Here is a tiny trained network, its code and every weight. The questions are about switching its units off for an input and a target symbol, where a switched-off unit gives its printed mean instead of its output.

import numpy as np


def w(rows, s, z=0):
    codes = np.array(rows[::2]) - 128.0
    scale = np.full(codes.shape[1], s)
    scale[-1] = z or s
    return codes * scale


def softmax(a):
    e = np.exp(a - a.max(-1, keepdims=True))
    return e / e.sum(-1, keepdims=True)


def log_softmax(a):
    a = a - a.max(-1, keepdims=True)
    return a - np.log(np.exp(a).sum(-1, keepdims=True))


def net(x, mask):
    ids = ['αβγδεζθλξστφψ'.index(c) for c in x.split()]
    T = len(ids)
    res = E[ids] + P[:T]
    u = 0
    for l in range(3):
        r = res
        for j in range(2):
            rows = slice(2 * j, 2 * j + 2)
            q, k, v = (r @ M[l][rows].T for M in (Q, K, V))
            z = softmax(np.where(np.tri(T) > 0, q @ k.T / 2**0.5, -1e9)) @ v
            o = O[l][rows]
            res = res + np.where(mask[u + j], z, o[:, -1]) @ o[:, :-1]
        u += 2
    return log_softmax(res[-1] @ U[:, :-1].T + U[:, -1])


Q, K, V, O = {}, {}, {}, {}
E = w([
[164,107,100,62,4,174,208,98,115,157,131],'α',
[138,174,69,111,86,54,49,118,145,61,185],'β',
[44,180,133,136,75,112,118,116,229,132,166],'γ',
[123,197,189,150,83,202,113,240,34,137,112],'δ',
[63,134,194,121,158,179,204,113,190,108,184],'ε',
[76,76,203,134,222,48,119,228,131,130,143],'ζ',
[143,28,123,161,208,182,239,160,92,106,116],'θ',
[159,145,95,108,164,209,112,148,204,169,78],'λ',
[202,91,120,27,60,172,113,147,121,148,45],'ξ',
[124,125,25,212,138,100,186,150,147,138,87],'σ',
[98,17,75,160,128,170,102,139,119,94,152],'τ',
[132,94,180,12,125,110,77,117,123,55,194],'φ',
[199,240,91,44,172,169,148,85,116,84,100],'ψ',
],0.015)
P = w([
[41,121,57,104,125,128,167,153,173,2,46],'0',
[93,113,46,67,122,126,187,187,196,49,98],'1',
[107,121,134,168,114,146,130,107,143,26,84],'2',
[102,130,53,48,135,135,158,224,154,130,157],'3',
[131,140,156,180,108,163,102,106,116,74,124],'4',
[121,131,56,53,140,144,132,232,112,188,208],'5',
[155,155,171,188,101,177,86,109,90,118,150],'6',
[147,139,49,59,153,157,116,233,79,241,249],'7',
[169,160,171,187,110,180,76,117,66,151,186],'8',
],0.0086)
Q[0] = w([
[126,76,204,185,93,33,127,28,158,208,98],'L0H0',
[176,194,165,162,203,105,73,2,108,103,139],'L0H0',
[120,145,191,195,99,223,69,223,68,34,155],'L0H1',
[80,114,247,201,215,20,98,74,75,122,118],'L0H1',
],0.0065)
K[0] = w([
[71,44,131,148,117,71,131,126,172,98,162],'L0H0',
[99,147,128,131,175,74,122,132,187,65,132],'L0H0',
[152,115,134,125,151,127,113,125,111,201,189],'L0H1',
[40,49,140,117,206,4,172,98,157,101,138],'L0H1',
],0.012)
V[0] = w([
[109,10,101,52,78,138,246,151,104,115,84],'L0H0',
[26,44,62,126,116,131,139,189,246,80,59],'L0H0',
[119,172,174,114,137,160,89,254,46,203,157],'L0H1',
[157,103,226,176,167,108,97,76,62,254,185],'L0H1',
],0.0043)
O[0] = w([
[65,160,169,180,195,85,93,88,53,234,44,191],'L0H0',
[13,62,167,84,89,135,88,55,127,76,41,146],'L0H0',
[183,19,144,124,95,98,151,236,253,114,138,255],'L0H1',
[224,101,192,157,106,79,184,20,175,58,56,41],'L0H1',
],0.0057,0.0073)
Q[1] = w([
[138,111,103,102,149,149,140,168,115,179,136],'L1H0',
[129,128,175,152,103,154,125,128,121,129,121],'L1H0',
[137,160,146,120,160,167,135,162,130,116,147],'L1H1',
[127,130,90,9,167,117,171,142,140,169,132],'L1H1',
],0.015)
K[1] = w([
[215,116,81,136,150,195,122,133,121,175,108],'L1H0',
[125,147,135,127,138,56,167,106,172,123,176],'L1H0',
[163,121,166,127,108,186,194,156,203,40,131],'L1H1',
[119,163,140,2,121,193,131,214,89,150,59],'L1H1',
],0.0089)
V[1] = w([
[202,168,119,190,88,173,159,106,121,128,57],'L1H0',
[154,105,175,121,172,86,47,98,204,216,187],'L1H0',
[117,121,19,207,95,2,35,152,149,134,120],'L1H1',
[146,10,58,111,179,171,91,163,127,56,131],'L1H1',
],0.0073)
O[1] = w([
[191,123,91,157,92,238,174,104,118,124,89,48],'L1H0',
[111,197,253,116,101,139,115,98,120,183,82,4],'L1H0',
[159,152,55,225,48,31,41,101,185,167,108,109],'L1H1',
[131,21,127,153,145,138,120,71,77,205,141,255],'L1H1',
],0.007,0.0067)
Q[2] = w([
[104,80,83,56,172,124,127,114,207,224,146],'L2H0',
[116,132,104,105,77,137,138,254,92,162,160],'L2H0',
[166,169,162,207,120,121,92,134,54,40,102],'L2H1',
[135,156,102,116,142,143,90,251,108,180,160],'L2H1',
],0.0089)
K[2] = w([
[154,205,153,118,105,161,105,103,50,203,124],'L2H0',
[245,95,142,127,87,174,158,144,168,142,132],'L2H0',
[98,39,83,141,149,67,130,134,175,50,150],'L2H1',
[254,123,145,139,108,161,149,141,181,143,121],'L2H1',
],0.0097)
V[2] = w([
[171,132,163,121,202,145,16,171,136,98,52],'L2H0',
[81,142,118,184,224,96,131,169,134,125,212],'L2H0',
[161,142,83,114,254,131,96,102,211,113,87],'L2H1',
[175,92,104,33,113,17,131,124,49,69,176],'L2H1',
],0.0088)
O[2] = w([
[223,108,129,100,195,188,23,204,160,96,65,114],'L2H0',
[167,87,169,239,120,163,152,53,233,99,131,229],'L2H0',
[181,131,93,35,177,97,159,29,195,255,143,1],'L2H1',
[203,204,140,133,126,92,100,98,42,56,140,228],'L2H1',
],0.0098,0.0054)
U = w([
[39,139,92,123,128,90,183,157,77,152,169,179],'α',
[143,169,64,136,87,88,70,139,168,109,158,65],'β',
[40,211,143,138,64,143,85,133,216,138,110,174],'γ',
[115,93,86,135,109,153,148,216,188,33,120,140],'δ',
[40,141,211,96,156,206,173,104,151,91,140,59],'ε',
[138,113,207,142,148,28,182,131,155,107,2,253],'ζ',
[141,79,143,174,200,184,225,92,46,128,37,70],'θ',
[77,96,107,95,138,164,141,152,176,206,131,181],'λ',
[123,139,72,79,178,102,72,192,68,135,75,106],'ξ',
[135,169,41,222,130,81,183,154,152,171,8,157],'σ',
[97,66,105,181,105,186,37,70,68,169,133,39],'τ',
[110,111,197,57,119,168,55,73,107,59,188,72],'φ',
[193,147,46,110,197,125,176,148,130,124,211,126],'ψ',
],0.0053,0.0045)

Each question gives the input, a string of symbols that net reads in full, and the target symbol t.
The units are the heads (2 rows each of Q, K, V and O). Each row of codes is followed by its name. A weight is (code - 128) times the scale printed after its matrix; where a second scale follows, it is the last column's (O and U).
mask holds one flag per head, layer by layer. A switched-off head (its flag False) gives its mean, the last column of its rows in O, instead of its output. The means were averaged over made-up inputs and are rounded, as every weight is.
A unit's drop is (log p(t) with every unit on - log p(t) with that unit switched off) / (log p(t) with every unit on - log p(t) with every unit switched off).
The circuit of an input: a set's keep is (log p(t) with only the set's units on - log p(t) with every unit switched off) / (log p(t) with every unit on - log p(t) with every unit switched off). Starting from all 6 units, units are removed one at a time, each time the one whose removal leaves the highest keep (on an exact tie, the one counted first), for as long as the keep stays at least 0.8.
circuit, biggest first: the units of the circuit, biggest drop first
most important unit: the unit with the biggest drop
which heads matter: for each layer, one digit per head in row order, 1 if its drop is at least 0.15 and else 0, layers parted by /
input τ γ λ τ φ τ, target λ: circuit, biggest first	[L2H1]
input ζ δ δ β, target δ: which heads matter	00 / 00 / 01
input δ γ λ γ, target λ: which heads matter	00 / 10 / 01
input δ λ θ δ δ α δ, target α: which heads matter	01 / 00 / 10
input δ δ α δ λ φ, target λ: which heads matter	00 / 10 / 01
input ξ δ α α δ, target α: which heads matter	00 / 00 / 10
input δ σ φ α, target α: which heads matter	00 / 00 / 10
input δ ε δ, target ε: circuit, biggest first	[L1H1, L2H0]
input α β ξ γ γ, target γ: circuit, biggest first	[L1H1, L1H0]
input δ θ δ α δ φ δ, target φ: which heads matter	11 / 10 / 01
input δ ξ τ δ ξ α δ, target ξ: which heads matter	10 / 00 / 10
input ψ α γ φ ξ δ λ θ, target λ: which heads matter	00 / 10 / 01
input δ σ ξ δ, target δ: circuit, biggest first	[L0H1, L0H0, L2H1]
input δ τ φ δ λ τ δ, target λ: which heads matter	10 / 00 / 01
input φ ψ λ λ α γ, target α: most important unit	L2H0
input τ δ σ δ, target δ: circuit, biggest first	[L2H1, L0H1]
input φ δ δ δ α θ ζ, target ζ: which heads matter	01 / 10 / 00
input α ζ θ σ φ ψ, target ψ: which heads matter	00 / 00 / 01
input δ ε α λ δ λ, target λ: circuit, biggest first	[L1H0, L2H1]
input δ ζ τ γ λ δ δ θ, target δ: circuit, biggest first	[L2H1, L0H0]
input ξ γ α ξ α ε, target α: circuit, biggest first	[L2H0]
input τ τ α α ψ ψ δ τ, target δ: circuit, biggest first	[L2H1, L0H1]
input ξ γ ψ β, target ψ: circuit, biggest first	[L2H1, L0H0]
input τ δ δ φ ψ, target ψ: circuit, biggest first	[L0H0, L2H1]
